Here is a tiny trained network, its code and every weight. The questions are about switching its units off for an input and a class, where a switched-off unit gives its printed mean instead of its output.

import numpy as np


def w(rows, s, z=0):
    codes = np.array(rows[::2]) - 128.0
    scale = np.full(codes.shape[1], s)
    scale[-1] = z or s
    return codes * scale


def norm(h):
    return h / np.sqrt((h * h).mean(-1, keepdims=True) + 1e-5)


def f(y):
    return y / 2 * (1 + np.tanh(0.7978845608 * (y + 0.044715 * y**3)))


def log_softmax(a):
    a = a - a.max(-1, keepdims=True)
    return a - np.log(np.exp(a).sum(-1, keepdims=True))


def net(x, mask):
    res = np.array(x, float).reshape(1, 7) / 4 @ E
    u = 0
    for l in range(3):
        y = f(norm(res) @ A[l][:, :-1].T + A[l][:, -1])
        res = res + np.where(mask[u : u + 15], y, B[l][:, -1]) @ B[l][:, :-1]
        u += 15
    return log_softmax(norm(res)[-1] @ U[:, :-1].T + U[:, -1])


A, B = {}, {}
E = w([
[167,95,82,134,142,221],'x0',
[149,73,133,2,68,106],'x1',
[129,125,130,128,131,128],'x2',
[101,100,78,117,187,107],'x3',
[215,136,142,120,181,81],'x4',
[128,127,129,127,128,128],'x5',
[128,132,123,128,127,128],'x6',
],0.0085)
A[0] = w([
[34,69,67,68,219,116,110],'L0N1',
[156,87,121,26,97,116,73],'L0N2',
[174,49,94,42,90,97,70],'L0N3',
[130,65,95,115,131,236,107],'L0N4',
[248,48,132,145,139,251,24],'L0N5',
[204,178,217,142,42,173,3],'L0N6',
[103,91,17,137,213,75,110],'L0N7',
[250,193,105,84,171,77,54],'L0N8',
[217,83,75,112,158,213,36],'L0N9',
[255,135,123,108,182,78,36],'L0N10',
[58,154,216,91,123,71,94],'L0N11',
[92,136,205,101,155,17,66],'L0N12',
[170,170,241,124,48,190,87],'L0N13',
[14,98,135,100,80,196,55],'L0N14',
[81,79,73,69,230,81,59],'L0N15',
],0.0077,0.0053)
B[0] = w([
[213,115,128,184,21,148,252],'L0N1',
[138,189,200,116,151,206,234],'L0N2',
[129,195,182,100,135,202,248],'L0N3',
[93,143,72,109,149,27,239],'L0N4',
[132,143,54,114,178,94,221],'L0N5',
[242,129,107,171,82,126,160],'L0N6',
[202,171,164,178,87,127,241],'L0N7',
[45,2,150,159,101,102,208],'L0N8',
[105,163,70,109,160,67,201],'L0N9',
[19,29,128,164,82,141,203],'L0N10',
[102,142,40,116,152,99,216],'L0N11',
[141,181,62,108,141,88,224],'L0N12',
[227,112,79,192,81,118,207],'L0N13',
[62,61,143,153,122,127,224],'L0N14',
[197,146,114,157,37,133,204],'L0N15',
],0.0095,0.0034)
A[1] = w([
[134,208,227,135,202,226,87],'L1N1',
[102,130,135,113,124,131,102],'L1N2',
[95,124,113,150,127,135,88],'L1N3',
[212,39,143,123,248,131,32],'L1N4',
[130,140,124,134,135,129,103],'L1N5',
[54,108,145,68,206,140,80],'L1N6',
[134,145,115,126,122,136,95],'L1N7',
[137,155,122,127,118,129,92],'L1N8',
[126,170,152,210,225,136,176],'L1N9',
[137,137,130,135,132,141,91],'L1N10',
[156,103,101,250,170,107,132],'L1N11',
[99,153,221,128,83,54,119],'L1N12',
[154,71,123,138,152,213,92],'L1N13',
[254,94,147,125,104,100,1],'L1N14',
[128,146,171,120,125,70,33],'L1N15',
],0.0071,0.0035)
B[1] = w([
[111,161,154,46,135,140,143],'L1N1',
[130,134,148,140,132,107,120],'L1N2',
[147,110,144,102,116,105,128],'L1N3',
[40,98,112,122,95,76,122],'L1N4',
[122,133,120,119,114,131,120],'L1N5',
[162,166,124,178,70,130,133],'L1N6',
[134,127,131,127,139,116,123],'L1N7',
[130,129,120,128,143,131,125],'L1N8',
[138,123,175,2,104,167,193],'L1N9',
[115,141,118,120,114,126,115],'L1N10',
[173,119,182,70,118,153,252],'L1N11',
[147,103,80,144,198,111,166],'L1N12',
[129,160,122,121,121,56,127],'L1N13',
[166,118,142,175,109,166,161],'L1N14',
[111,118,85,143,148,140,109],'L1N15',
],0.0082,0.0043)
A[2] = w([
[125,95,110,123,129,220,133],'L2N1',
[139,173,15,111,202,103,51],'L2N2',
[61,24,120,138,82,141,149],'L2N3',
[69,4,160,152,114,110,133],'L2N4',
[143,168,120,96,129,133,104],'L2N5',
[133,151,208,9,138,181,3],'L2N6',
[66,131,114,67,208,114,82],'L2N7',
[126,28,146,123,104,91,175],'L2N8',
[142,139,85,137,178,185,103],'L2N9',
[114,183,192,185,196,169,122],'L2N10',
[110,254,126,183,141,61,102],'L2N11',
[68,65,130,173,135,139,91],'L2N12',
[95,110,99,148,63,156,133],'L2N13',
[118,175,186,94,178,192,37],'L2N14',
[168,54,180,78,186,87,155],'L2N15',
],0.0093,0.0034)
B[2] = w([
[114,41,133,130,161,63,174],'L2N1',
[56,114,93,106,118,65,224],'L2N2',
[92,215,174,194,211,136,253],'L2N3',
[84,239,182,178,217,122,234],'L2N4',
[79,56,134,137,140,139,158],'L2N5',
[98,96,177,29,111,204,238],'L2N6',
[206,153,97,177,2,124,180],'L2N7',
[110,157,179,169,186,157,223],'L2N8',
[118,88,87,49,115,54,135],'L2N9',
[150,114,173,18,74,189,144],'L2N10',
[127,6,42,78,141,120,193],'L2N11',
[105,121,194,143,143,126,165],'L2N12',
[156,105,149,174,190,139,209],'L2N13',
[113,153,145,57,88,133,173],'L2N14',
[40,184,179,144,174,167,181],'L2N15',
],0.0075,0.0041)
U = w([
[120,133,178,17,107,188,134],'0',
[78,147,169,196,175,117,252],'1',
[111,114,16,84,129,47,87],'2',
[247,115,116,179,62,140,32],'3',
],0.015,0.0017)

Each question gives the input, the list of numbers given to net, and the class t.
The units are the neurons (one row each of A and B). Each row of codes is followed by its name. A weight is (code - 128) times the scale printed after its matrix; where a second scale follows, it is the last column's (A, B and U).
mask holds one flag per neuron, layer by layer. A switched-off neuron (its flag False) gives its mean, the last column of its row in B, instead of its output. The means were averaged over made-up inputs and are rounded, as every weight is.
A unit's drop is (log p(t) with every unit on - log p(t) with that unit switched off) / (log p(t) with every unit on - log p(t) with every unit switched off).
The circuit of an input: a set's keep is (log p(t) with only the set's units on - log p(t) with every unit switched off) / (log p(t) with every unit on - log p(t) with every unit switched off). Starting from the 12 units with the biggest drops (on a tie, the unit counted first), units are removed one at a time, each time the one whose removal leaves the highest keep (on an exact tie, the one counted first), for as long as the keep stays at least 0.8.
units of the circuit, in order: the units of the circuit, biggest drop first
top k neurons: the k neurons with the biggest drops, biggest first
top k neurons in layer l: the k neurons of layer l with the biggest drops, biggest first
input [0,-4,-8,-8,-6,-8,-3], class 3: units of the circuit, in order : (L0N13)
input [-7,-5,-4,-8,-2,2,-4], class 3: units of the circuit, in order : (L0N13, L0N6)
input [-6,3,-4,-8,0,1,-5], class 3: top 2 neurons in layer 0 : (L0N13, L0N6)
input [-8,-8,0,8,0,-3,0], class 0: units of the circuit, in order : (L1N9, L2N10)
input [-3,1,6,-6,6,4,6], class 1: units of the circuit, in order : (L0N8, L2N4)
input [-7,2,-1,-7,-8,-8,7], class 1: top 2 neurons : (L0N14, L0N4)
input [8,6,6,7,8,-7,-1], class 1: top 2 neurons : (L0N8, L0N10)
input [7,-6,-4,1,6,-4,-5], class 2: top 3 neurons : (L0N5, L0N9, L0N2)
input [7,5,3,-7,-1,-1,-3], class 2: units of the circuit, in order : (L0N5, L0N4)
input [-4,7,4,5,8,8,8], class 1: units of the circuit, in order : (L0N8, L0N10, L2N4)
input [5,6,-3,8,4,2,0], class 3: top 2 neurons : (L0N1, L0N15)
input [-6,-2,-7,-6,1,-8,5], class 2: top 4 neurons in layer 0 : (L0N11, L0N12, L0N1, L0N7)
input [3,2,-2,-2,3,1,7], class 1: top 3 neurons : (L0N8, L0N10, L0N12)
input [2,-3,7,8,-6,7,7], class 3: units of the circuit, in order : (L0N1)
input [6,6,-7,7,2,-1,4], class 3: top 3 neurons in layer 0 : (L0N1, L0N15, L0N7)
input [3,7,2,8,-3,5,1], class 3: top 2 neurons : (L0N1, L0N15)
input [-1,5,1,6,4,-7,-2], class 3: top 2 neurons : (L0N15, L0N1)
input [-7,6,-6,0,-5,5,7], class 2: top 3 neurons : (L0N11, L1N11, L1N9)
input [6,1,-6,-5,7,4,7], class 1: top 2 neurons : (L0N8, L0N10)
input [2,-8,-1,-7,-1,-2,-2], class 0: top neuron : (L0N1)
input [-8,-7,-1,-1,7,1,-2], class 2: top 3 neurons : (L0N12, L0N2, L0N3)
input [8,6,-3,0,5,2,0], class 2: top 2 neurons in layer 0 : (L0N5, L0N9)
input [-3,1,-2,-2,2,5,7], class 2: top 2 neurons in layer 0 : (L0N12, L0N11)
input [7,-8,2,1,7,1,-6], class 0: top 2 neurons : (L1N9, L1N11)
input [4,-6,7,6,-6,3,-1], class 0: top 2 neurons in layer 2 : (L2N10, L2N7)
input [-6,-4,3,-1,5,7,2], class 2: top 2 neurons in layer 0 : (L0N12, L0N14)
input [8,-1,1,-7,-8,4,-5], class 1: top neuron in layer 0 : (L0N14)
input [4,-7,2,-5,7,1,-1], class 0: top 2 neurons in layer 1 : (L1N9, L1N11)
